[  3   5  24 -10  -7  13  11  17  -2   0   2  13 -30  21 -30  -3 -22  -2
  24 -18   7 -63   5   1  27 -19 -12 -23  -9 -22 -11  -8  26  14 -16 -27
  22  -3  16   6  -9 -35]
zole
[ -7   9  20  22 -22 -14 -15   4  47 -23 -32  -1  31  12  22  15 -16  -4
  18  25   4  -6  48  -1 -30  48 -50 -42  -8 -17   0 -26   9  47 -10 -55
   9  -1  42   8  44   5]
Bepu
[ 36  -9  32 -43  42  -7  -2  38  14 -14   5 -11 -19  17 -26  26 -11 -19
  61  11 -27  17  47  10  14 -27  42   0  11  -7  60 -10  48  -9   7 -40
  17   0  -4  28  25 -19]
feleb
[ 20 -17  -7 -14  27 -29  19  -1   6   6  -5  -1   3 -17 -18  21 -29  21
 -11 -22  25   8  39  -9  33   9  13   5 -21 -25  -9   1  20 -13  10 -19
 -18 -19  -2  -3  -5 -15]
Zovit
[ 17  -7   0  -4  18 -28  13   7   7 -11  10  11 -19 -19 -30  -4 -25  15
  15 -27  17 -12  44   2  27  -5  17  10  -2 -11 -13   6  24 -38  -1 -19
 -10  -9  -1  12   6  -7]
zole
[ 12   9  28  -1 -10  24   4   2   2 -13   2   9 -13  18 -32 -17 -11 -14
  21 -17   6 -38 -17  12  18 -41 -24 -45  -2 -23 -47 -11  23  15 -17  -7
   8  -9   9  -7  14 -37]
dovo
[ 20  -3  -1   5  20 -29  24  -2  10  -9  -4   2   0 -19  -8  -3 -28  17
  -2 -14  18 -10  51   1  29   4  -3  19 -15   1 -27   1  10 -32  10   8
 -17  -4  -5   8 -15  -8]
zudup
[  6 -19  -2   3   9   4  25   7 -16  20  -6 -33 -38 -23   1 -14   1 -37
  -3 -15  19 -28 -67  11   0 -11  51 -51   2 -27 -18  11  22  12 -10 -24
   4  11  -9  10 -30 -16]
Bepu
[ 27   5   5  11  15 -11  34  -4   0 -10 -21  -1   8   1 -15  37 -48  10
  33 -19  13 -35  44 -15  26  14 -38  35 -10  -9 -57  18  31 -18   0 -36
   5 -12  15  30 -14 -24]
zudup
[ 33 -11  21 -30  14  23 -29   1  46   2 -11 -24 -48  12  -9  16 -10 -10
  77  -4 -58  -4 -24  21  42 -60  84 -31  26  43  30  29  52 -21 -37 -32
  36  11 -17  44  34 -26]
Zozo
[  3 -17 -14  -8  20 -16   7   8  10   8  13  10  -6 -22 -14  10 -23   5
   9 -23  25   2  14  -7  35   6  -8  -2  12  -3 -38  12   8 -30  -6 -25
 -24 -19 -23  12   3 -17]
Zovit
[ 31   2  26 -25  34   3 -13  11 -11  -6   1 -10 -14  -1 -25   4  -2 -15
  61  -2 -20  -7   6  23  31 -21  39  -1  15  15  39  21  31 -14  19 -23
   6 -12   7  19   0  -7]
Kidem
[ -1  21   2  -9  -3  17 -13  42   4  -3  51  31 -63  -1 -11 -37 -16  -9
  13 -36  -9 -54   6  11  35 -36 -17 -39  24  -1 -29  22  -6 -22 -16  16
   1 -14 -15 -10   3 -36]
Zozo
[ 21 -21  -4  -6  33 -26   7  31  17   0   2   0  -9 -31 -14   0 -25   7
  17 -16  24 -12  42   2  43  26   5   2   0 -15 -26   1  22 -33  25 -23
 -20 -25 -14  12  -3 -10]
Zovit
[  8  -6  13 -20  -1  17   1  12   2  13   7   7 -21  14 -36  -6 -16 -11
  11 -14  12 -31  -7  16  32 -27 -12 -38  -5 -44 -28  -3  26   8  -5 -20
   5  -4  -3  -4  -5 -33]
Zovit
[  2  -7  -9  -2  11  -7  16   5 -33   5   7 -20 -18 -35  -2  -9   7 -26
  -2 -10  12 -12 -60   2  11 -10  42 -20   1 -19 -21  11  23  -7  11  -5
   0  17  -1   3 -37 -25]
zudup
[ 11 -20  36 -40  36 -14 -12  19  53 -37 -19 -22 -10   1   6  -1 -10 -21
  38   9  12  27  28   8 -12  11  -4  12  37   4  12 -48  16   5  19 -27
 -10  -4 -16  13  20   0]
dovo
[ 20  21   2   6 -34  24  33  -2  -2  22  12 -27  24  23 -41   8 -13 -33
  -7 -14   5 -16 -84  36  -2 -17  -3 -59 -37 -52 -74  -6  14  34   9 -17
  16  26  -2  -8   5 -53]
Kidem
[ -6  19  -3  14  31 -14  -1  30  19 -24  45  26 -67  -9  24 -24 -36  13
  34 -30  29 -27  51 -30  21  19  -7  14  40  16 -26   6 -18 -45  12  -4
 -14 -41 -15  -4  -1  -6]
Zozo
[ 24 -14  19  -7  10   2  32  11  -7   4  -4 -33   6 -19  -5  -1 -24 -32
  20   3  -2 -12 -61  25  11  -8  38 -15   9 -29 -13   8  39  -1   6 -13
   8   5   1  25 -24 -32]
feleb
[ 42 -20  28 -39  38  16  -3  22  -3 -26 -21   1 -12  22  19  17 -17  -7
  52 -13 -45 -22  24 -13  61 -36  48   8  55  18  53  17  40  -2  -7 -30
   2 -17  29  33   1 -38]
Zovit
[-14   0   3  -3  -9  -4  12   8  -4   5  16  17 -18   6 -32 -19 -14   3
   4  -4  22 -48  11  19  36  -6 -15 -21  -9 -43 -35  -5  12  -3 -11 -28
  26   4   9  -6  -5 -42]
zole
[ 25  -5  15 -16  30   4  -1  16 -11  -9  -8  -7 -20  13  -5  -5  -6  -3
  50   3 -16   0 -15  -1  24 -29  51 -16  -6  15  10   5  19 -13   3 -11
  12   2   5   8  -5 -21]
zudup
[ 46  -9  28 -39  51  -4  -7  27 -37 -47 -29   7  -9  28 -15  37 -22 -21
  68  -2 -50 -29 -27  -1  31 -37  99 -15  24  28   5  26  66 -18 -21  -5
  27 -11  31  33   1  -9]
zole
[ 22  -7  25 -29  40   4  -3  29  -8  -6   2  -6 -30   3 -22  12  -6 -24
  50  -5 -25  -3   7 -11  24 -28  69 -12  10   1  45   1  49  -4  -3 -30
  19   3   3  37   6 -34]
zole
[ 13  -4  -8 -26   9  -1  15   5 -23  12  10 -18 -19 -35  -7   1   1 -33
   7 -17  -4 -12 -50  15  33 -18  54 -31  10  -8 -25  23  57 -12  11 -12
   5  13  -8  22 -17 -24]
Zozo
[ 13   2  43  10  -9 -35 -13  14  64 -33 -30 -10  25   4  22  -9  -9  -7
  24  25   7   0  43  -2 -29  31 -35 -34   0   1  -3 -28 -20  32  -6 -39
 -14 -14  22  -2  31   5]
Kidem
[ 18 -10  10   2  25 -28   5  24  19 -19  22   7 -24 -34 -26  -6 -30  13
  31 -19  29  -6  33  -5  29  14  12  -7  -4 -24 -24 -10   6 -48  14 -16
 -16 -20 -22   9   7  -7]
feleb
[-21  17   6  22 -10  -8   9   5  22 -10 -20   6  10  14  52 -20 -11   1
 -13  25 -11   8 -14  22 -24  20 -49 -40  -5   5 -10 -14 -44  17 -22   6
   9  10  18 -17  19 -28]
zudup
[ -6  15  16  20   2 -20 -14   2  30 -36  -6   7  14  -1  28 -12 -12   2
   5  21  20  -1  45  -8 -40  30 -49 -29  -7  13  -8 -26 -30  24 -10   8
  -8  -2  18 -12  19   7]
zudup
[ 17  -1  -4  -8  23 -23   9   5  16  -4  12   3 -17 -31 -12   2 -18  10
   6 -16   3  -2  37 -11  30   7  18   2  -2  -8 -28  13  29 -32   8  -6
  -5 -10  -6  17   4 -22]
Zozo
[  19   26   35    0   -6  -35    4  -23   80  -11  -39    3   48   -4
   28   12  -45    9  -10   45   -8   25   84   56    0   -4 -114   -8
   32   29   28   -1    9   21  -49  -36  -37  -19   33   -1   38  -21]
Kidem
[ 40  -1  40 -33  34   5 -14  34  19 -15  -3 -19 -24  13 -33  25 -24 -13
  85   8 -32  -9  10  24  17 -16  26  11  24 -14  42   4  39 -25   8 -41
  18 -10  -4  32  10 -37]
feleb
[ 19  -9   0  -4  17 -26  -3  24  20 -15  21   7 -17 -37 -25   6 -30  13
  32 -10  27  -3  39  -7  27  24  -4  -3  -9 -14 -15 -10  13 -34  12 -27
 -16 -18 -13   7   9  -6]
feleb
[ 10  -8  30  27 -14 -29 -10   7  59 -19 -15 -10  25  -9  11 -19 -12 -15
  16  21  12   6  50  -1 -23  21 -40 -30 -12 -16 -19 -27 -14  15 -15 -12
 -19 -13  11  -4  26   3]
dovo
[ 33  -2  25 -16  40   9  -8  35  14 -12   6 -15 -29   0 -15   5   6 -10
  58   0 -29 -12  23  13  29 -29  48  -8  32  27  49  18  26 -15   3 -38
  11  -8   3  27  12  -6]
Kidem
[ 25 -37  11 -26   0  -5  22   1 -11   8 -13 -44   5 -18 -12  -3   6 -40
 -13  -4  -1 -13 -71   6  12 -18  63 -32 -19 -39 -33  -1  42  23   1  -3
   1  21  11   9 -32 -37]
dovo
[ -4   1  10   0   8  -9  16 -15 -27   7  -1 -22  -7 -33   1 -14  10 -36
  15  -5  24 -15 -46   3  -7 -15  12 -37  -4 -19 -22   5  37  18   8 -11
   2  17   8  15 -25 -31]
zudup
[ -5 -11  -1   3  24 -11  10  14  20   4  26  16 -39 -13 -22 -15 -17  27
   0 -32  26 -20  66 -49  44 -13  15  42  12 -26 -10 -15  26 -31  18  -4
  -9 -19   6   9  -9   4]
zole
[ -2   3  10 -11  -2  15   1  26  -6  11  18   8 -28  12 -25 -10 -12 -13
   7 -19  12 -39   7  11  26 -19 -20 -35   1 -45 -25   2  18   8   6 -20
   6  -6   1  -7  -8 -35]
Zovit
[ 13 -16   2 -23  23  -2  18  22 -20   0  -5 -29   2 -16  23 -19   2 -43
  24   3  -4 -41 -99  10   9  -5  57 -27  35 -11 -25   8  54  10   4 -16
   8  21  17  40 -14 -45]
zole
[ 21   6   3  -1 -12  43   4  13   5  10  10  11 -21  33 -52  -8 -32  -7
   7  -4   9 -36   0  28  35 -29  -1 -23  -3 -31 -20  -6  27  17 -20 -29
  21  -3   3  -9   0 -19]
Bepu
[  7 -30  30 -17  15  -6  17  35   2   8   4 -12 -10 -20  -3 -10 -14 -50
   3  -1  -2   4 -52 -13  10  13  67 -29  -5 -46  17 -22  19  12  -3  -8
   7   7 -23  38 -11 -16]
feleb
[ 24  -1 -11  -2  17 -20   7   8  24  -8  13  12 -23 -29 -18  -2 -26  23
  13 -16   5 -13  46  -4  44   7   8  -3  -6  -2 -29  12  18 -43  -3 -10
  -8 -12  -9   7   3 -12]
Zozo
[-40 -17  16   9 -27 -32  -9  14   2 -11  19   1 -20 -45  20 -51   6 -44
  20  -6  30 -59 -46   7  21  18   1 -84  24 -32 -90   4  18  -7  21   0
 -24   4  -3   8 -48 -37]
Zovit
[ 16 -12   9 -14   0  -1  32  -4   0  11 -14 -34 -14 -34  -4   0  -6 -38
   4  -5 -10 -12 -59   9  16 -18  46 -39   4 -26 -29  15  58   6  -5 -19
  11  21  -2  26 -35 -32]
Zozo
[ 21   5 -66  17   1 -21 -16  21 -28  -4  18  21  10 -54 -16 -15  -3  14
  -1 -10 -21  12  54  -1  35  32  34  36 -10   2 -30  47  24 -57  37  -6
 -15  -7 -20  18   6   2]
Zovit
[  1   3  11  -7  -8   2   8  17 -11  -7  12  14 -29   9 -28 -19 -12  -4
  -2 -20  13 -48   5  14  36 -23  11 -23  -2 -21 -27  -9  16  -2   0  -6
  16  -5   7 -12  -7 -34]
zole
[  6 -18  -4  -3   5   7  18  16 -20  11  -6 -17 -25 -23  -6  -6  -3 -32
   2 -14   5 -25 -37   7  17   1  35 -34   2 -23 -19  11  31  12   1 -26
   8   8   3  15 -25 -19]
Bepu
[  0 -28  66  22 -19 -69  29 -12  42   1 -61 -15  25 -26 -32  21 -25   0
 -14 -22  -6   8   7  14   6  25  26 -50 -75 -30 -53   3   3  -1  -5   0
   2 -27  10   2 -13   0]
Kidem
[ 36   1  21 -25  36  21  -5  14 -23 -24 -31  -4  14  20 -21  21  -7 -10
  74  17 -50   2   4  23  41 -37  45  22  46  14  33  28  39 -42  -6 -44
  27   0   8  38  13 -16]
zole
[  0 -13  -2 -15   3  -4  22   3 -31   3   0 -16  -9 -34 -30   2   7 -21
  12 -11  16 -30 -51   9  10  -8  31 -23   6 -19 -40  16  50  -6   2 -39
  10  15   5  25 -25 -30]
zole
[ 14  -2   8 -14  -5  16   1  27   1  -1   2  13 -16  19 -21 -13 -21 -10
  16 -11   0 -40  -3  14  39 -16  -7 -28   8 -36 -31  -2  20   6  -1 -27
   8  -7   0  -3  -3 -39]
Zovit
[ 13  -7  -3  -4  22 -28  12   6   5 -13  17  10  -9 -20 -24   0 -25  21
  10 -24  26 -16  36   3  25   2  13   6   1   6 -21   8  13 -38  -3 -14
 -17 -14  -1   9   5 -11]
zole
[ 19 -15   8   0   7   1  35  15 -12   4  -1 -23  -1 -12   3 -18 -10 -34
  10  -2   5 -17 -54   2  14 -23  39 -19  10 -17 -31   8  35   6  -1 -14
  -1  14   9  18 -39 -28]
zudup
[ 13   3  -8 -14  -3  21  24   4 -49   0   1  -2 -27 -32 -12  11 -10 -39
   0  -9 -15 -19 -94   2  14 -11  11 -24  20 -33 -25  13  23 -16 -13   2
  -9  16 -15  17 -46 -39]
feleb
[ 10  17  27  28 -16 -25 -26   2  57 -22 -12  -6   5 -13  19 -19 -13  -8
  36  24   9  -8  68   5 -48  31 -59 -34  -4  10 -11   3 -28   5 -27 -22
  -7 -16   0   3  28  13]
Zozo
[ 35  -7  43 -26  26 -10  -5  31   9 -13   1 -10  -4   5 -26   6  -6 -21
  61  -6 -20 -26  34  26  39 -20  36 -14   9   9  35   4  53 -12  11 -31
  -1 -15  11  31  14 -36]
dovo
[  4 -20  35 -34  22  22  -6  33  37  -3  12  -4 -14  22 -28 -13 -34 -11
   4   9  28 -33  12  23  41 -16 -10 -32  24 -66  -7 -27  16  16  -5 -32
  11   3  -3  -1  -7 -25]
Zovit
[  8  -5  19  -6 -12  24  19  27  21  -2  -6   8 -27  33 -25 -17 -20  -9
  13 -15  14 -66   0  33  48 -21 -20 -52   4 -23 -54 -26  20  10  -2 -18
  14   2  -2  -7  -2 -21]
Bepu
[ -9  -3  27  14  -4 -28 -10  13  39 -30 -14   0   9  -9  16  -1 -12  -2
  30   3   9 -10  30 -10 -23  22 -34 -36   6 -13  -8 -18 -16   5 -19 -32
  -4  -1  17   6  24   0]
zole
[ 19 -10   8 -17 -17  16   5  37  -1  14  12  25 -22  19 -28 -34 -13 -18
   9 -12   4 -37  13  14  35 -32 -20 -22  12 -14 -36  13  18   6 -20 -40
  -6 -23  -7   1   0 -44]
Zovit
[ 36   5  -2   7  11 -14  23  14   7 -10   5   6  -5 -22 -13  -9 -35  20
   2 -21  14  -4  39   8  26  -4  -5  12  -6  19 -26  13  16 -32   6 -14
 -27 -16   2   8   0 -25]
zudup
[ -2 -20   4 -15  14   2   6   5 -29  23   3 -21 -15 -39  -3   2  -2 -47
  24 -24  11 -11 -56   2  18  -3   1 -26  25 -46 -31  26  20 -15   8 -27
 -16   2 -15  25 -31 -36]
Zovit
[ 55  -6  -1  33 -31 -32 -29  43 -12 -44 -30 -33  11 -83  31 -53 -11 -62
  32  29 -52   4 -23  24 -23  20  42 -48   8 -53 -23  60  22 -15 -13 -64
 -16  18  20  23 -10 -31]
dovo
[ 20 -25  10 -23  10   0  34  17 -17  11 -17 -28 -11 -22 -10 -16   5 -37
 -12 -10 -10 -10 -61  12  33 -30  69 -24  -4 -28 -18   1  56   7   6 -13
   6  11  -5  18 -25 -36]
dovo
[ 31   3  21  -8  36   5  -5  24 -13 -10  -2 -10 -26   9  -7  18  -2 -15
  65  -9 -26 -23  18  -3  20 -23  34   7  14  22  46  16  23 -16   2 -15
  13  -8  10  24  -4 -17]
zudup
[ 14  19  38  12  -5 -19 -10  22  59 -33 -17   1  24   3   8 -18  -4  -2
  31  28   4   1  70   9 -52  43 -77  -2  16  10  14 -22 -21  25   4 -43
 -17 -17  17  10  33  13]
Kidem
[ 43 -10  17 -19  41  11  -4  19   1  -5  -7 -16  -6  15 -19  15 -16 -19
  61   4 -24  -5  18  13  25 -30  53 -19  13   3  26  19  54  -3  -7 -37
  12  -1  15  34  13 -17]
Bepu
[ 37  16   4  10   3  32  18  14  -8   9   1   2 -14   1 -32 -20  -6  -8
   0 -19  -8 -63 -19  41  47 -54 -18 -19  15 -12 -13  14  14 -13 -31   5
   3 -11 -11  -3   8 -37]
dovo
[  0   0  24  15  -9 -25 -29  10  44 -23 -17  -1  18  -9  15 -11  -5  -5
  30  17  12   5  55  -8 -41  38 -43 -27   2 -11   6 -13 -19  14  -3 -31
 -20 -15   5   4  23  15]
Zovit
[ 15   4   8 -15   4  29  -1  25  -8  -4  20  27 -25  21 -30  -3 -34  -7
  22 -18  -8 -28  32   1  37 -23 -21  -9  10 -28  -2   8  25  16  -8 -26
  11 -17  15   0  -4 -43]
Zovit
[ 39 -12  14 -25  15  30  13  23   8 -12 -22  -5 -13  30 -38  12 -31  -7
  20  -5  -6 -25   9  32  43 -25   8 -10  14 -32  -1  -9  35  15 -11 -50
  29  -2  12   0   8 -24]
Bepu
[ 14 -11  16 -27   3  18  17   4   8   9  18  13  -6  33 -40  -1 -25   0
  21   2  35 -24  -1  25  49 -26 -28 -27 -12 -38 -13 -38  16  11 -11 -16
  16  -5   1 -18  14 -19]
feleb
[ 12   4 -11  10 -15   0   8  -9 -25  12   0  -1 -28 -35 -14 -23  -7 -15
  12 -14 -10 -33 -43 -21   4 -12  34 -24 -28  -3 -46  38  44  15 -12   3
  18 -12  10   7 -36 -30]
Zozo
[ 52 -13  27 -19  18 -15  24  10  48  -8  11 -33  46  10  -6  15 -46  22
   3 -13  34  -6  12  36  54  -9   4 -19   5  -8 -15  -7   0 -21  12 -27
 -44  -3  17  -5  16  -5]
Kidem
